Below is a small trained network, with its code and all its weights. Each question gives an input and a class and asks what happens when units are switched off, that is, made to give their printed mean instead of their output.

import numpy as np


def w(rows, s, z=0):
    codes = np.array(rows[::2]) - 128.0
    scale = np.full(codes.shape[1], s)
    scale[-1] = z or s
    return codes * scale


def f(y):
    return y / 2 * (1 + np.tanh(0.7978845608 * (y + 0.044715 * y**3)))


def log_softmax(a):
    a = a - a.max(-1, keepdims=True)
    return a - np.log(np.exp(a).sum(-1, keepdims=True))


def net(x, mask):
    res = np.array(x, float).reshape(1, 6) / 4 @ E
    y = f(res @ A[0][:, :-1].T + A[0][:, -1])
    res = res + np.where(mask, y, B[0][:, -1]) @ B[0][:, :-1]
    return log_softmax(res[-1] @ U[:, :-1].T + U[:, -1])


A, B = {}, {}
E = w([
[176,35,68,200,221,19],'x0',
[130,128,128,129,128,128],'x1',
[142,79,4,118,107,218],'x2',
[130,127,129,128,128,127],'x3',
[130,218,118,232,211,176],'x4',
[117,225,35,154,30,37],'x5',
],0.0037)
A[0] = w([
[128,139,128,142,136,133,9],'neuron 0',
[129,127,126,128,129,127,123],'neuron 1',
[133,69,187,124,177,185,124],'neuron 2',
[133,75,93,160,173,70,150],'neuron 3',
[129,131,125,129,125,126,131],'neuron 4',
[129,158,99,138,97,101,98],'neuron 5',
[124,67,87,162,180,63,153],'neuron 6',
[129,177,81,140,84,82,101],'neuron 7',
[128,148,109,136,107,111,102],'neuron 8',
[129,129,128,129,129,129,111],'neuron 9',
[132,42,135,42,53,74,30],'neuron 10',
[129,123,128,120,123,125,54],'neuron 11',
[128,129,127,129,127,127,129],'neuron 12',
[130,181,78,140,82,78,101],'neuron 13',
[127,129,128,127,128,129,124],'neuron 14',
[130,63,192,123,184,192,126],'neuron 15',
[136,87,101,154,163,82,134],'neuron 16',
[128,128,128,128,127,128,130],'neuron 17',
[130,128,126,128,128,129,85],'neuron 18',
[138,105,114,144,146,103,133],'neuron 19',
[128,174,84,141,86,85,103],'neuron 20',
[128,130,127,133,129,131,67],'neuron 21',
[124,141,173,129,131,95,28],'neuron 22',
[131,121,136,128,134,135,133],'neuron 23',
[129,128,128,126,128,127,77],'neuron 24',
[137,221,113,208,205,182,3],'neuron 25',
[111,163,150,102,93,173,123],'neuron 26',
[125,81,12,120,115,221,29],'neuron 27',
[117,175,159,98,77,189,126],'neuron 28',
[124,171,253,128,142,36,41],'neuron 29',
[123,136,132,121,120,138,137],'neuron 30',
[128,150,107,136,106,108,96],'neuron 31',
[123,180,163,96,72,194,126],'neuron 32',
],0.011,0.00076)
B[0] = w([
[130,117,133,139,123,125,122],'neuron 0',
[128,129,129,128,127,129,128],'neuron 1',
[110,94,94,30,124,120,236],'neuron 2',
[137,205,175,114,132,122,203],'neuron 3',
[127,127,128,125,129,129,128],'neuron 4',
[122,109,117,85,133,129,145],'neuron 5',
[141,216,183,111,130,119,216],'neuron 6',
[115,95,107,54,135,131,176],'neuron 7',
[124,116,122,101,132,130,133],'neuron 8',
[127,127,130,128,126,129,127],'neuron 9',
[103,26,208,223,136,106,214],'neuron 10',
[126,124,131,135,128,128,122],'neuron 11',
[128,127,129,127,129,129,128],'neuron 12',
[113,92,104,48,136,130,183],'neuron 13',
[129,128,129,128,130,128,128],'neuron 14',
[108,87,88,14,127,119,254],'neuron 15',
[138,181,163,118,132,124,179],'neuron 16',
[129,127,128,128,129,129,128],'neuron 17',
[127,128,128,130,126,129,124],'neuron 18',
[131,155,145,124,130,127,146],'neuron 19',
[117,97,108,59,134,130,171],'neuron 20',
[129,124,130,131,126,128,123],'neuron 21',
[134,134,97,147,124,146,136],'neuron 22',
[126,126,124,119,127,127,133],'neuron 23',
[126,127,129,129,127,130,123],'neuron 24',
[106,14,210,214,118,96,242],'neuron 25',
[142,177,159,122,137,114,178],'neuron 26',
[154,168,9,219,111,178,228],'neuron 27',
[145,201,176,117,139,110,207],'neuron 28',
[154,158,2,208,108,190,222],'neuron 29',
[130,137,134,128,130,124,132],'neuron 30',
[123,115,120,99,132,131,135],'neuron 31',
[146,210,181,115,139,108,216],'neuron 32',
],0.029,0.0042)
U = w([
[164,254,202,106,152,97,233],'0',
[88,65,77,12,140,122,176],'1',
[163,151,19,209,99,213,112],'2',
[95,32,211,205,130,82,2],'3',
],0.0063,0.00037)

Each question gives the input, the list of numbers given to net, and the class t.
The units are the neurons (one row each of A and B). Each row of codes is followed by its name. A weight is (code - 128) times the scale printed after its matrix; where a second scale follows, it is the last column's (A, B and U).
mask holds one flag per neuron, in row order. A switched-off neuron (its flag False) gives its mean, the last column of its row in B, instead of its output. The means were averaged over made-up inputs and are rounded, as every weight is.
A unit's drop is (log p(t) with every unit on - log p(t) with that unit switched off) / (log p(t) with every unit on - log p(t) with every unit switched off).
The circuit of an input: a set's keep is (log p(t) with only the set's units on - log p(t) with every unit switched off) / (log p(t) with every unit on - log p(t) with every unit switched off). Starting from the 12 units with the biggest drops (on a tie, the unit counted first), units are removed one at a time, each time the one whose removal leaves the highest keep (on an exact tie, the one counted first), for as long as the keep stays at least 0.8.
units of the circuit, in order: the units of the circuit, biggest drop first
k most important neurons: the k neurons with the biggest drops, biggest first
drop when u is switched off: that unit's drop, to one decimal
input [-1,-6,-7,-5,2,7], class 1: units of the circuit, in order : [neuron 13]
input [-7,0,2,5,-8,-1], class 3: 2 most important neurons : [neuron 10; neuron 6]
input [3,6,4,1,-3,1], class 2: 3 most important neurons : [neuron 25; neuron 27; neuron 32]
input [5,7,4,-1,4,2], class 0: 2 most important neurons : [neuron 29; neuron 6]
input [6,3,6,1,-1,-5], class 0: 3 most important neurons : [neuron 6; neuron 29; neuron 3]
input [6,-6,8,-7,-6,7], class 2: 4 most important neurons : [neuron 27; neuron 15; neuron 2; neuron 25]
input [2,5,-4,2,-6,-3], class 3: 2 most important neurons : [neuron 10; neuron 27]
input [0,-2,3,2,-7,6], class 3: 2 most important neurons : [neuron 10; neuron 15]
input [6,-1,7,8,-5,-2], class 2: 3 most important neurons : [neuron 27; neuron 32; neuron 28]
input [-2,6,-5,8,-7,4], class 3: 2 most important neurons : [neuron 10; neuron 27]
input [8,6,7,-1,-2,3], class 0: 2 most important neurons : [neuron 6; neuron 3]
input [8,-4,-5,2,-5,-8], class 0: 3 most important neurons : [neuron 6; neuron 3; neuron 16]
input [0,-1,-3,0,5,0], class 3: drop when neuron 25 is switched off : 0.5
input [7,-8,1,2,-3,-6], class 0: units of the circuit, in order : [neuron 6]
input [-4,3,-7,5,-4,-2], class 2: drop when neuron 29 is switched off : 1.0
input [-1,2,4,1,7,3], class 3: drop when neuron 25 is switched off : 0.9
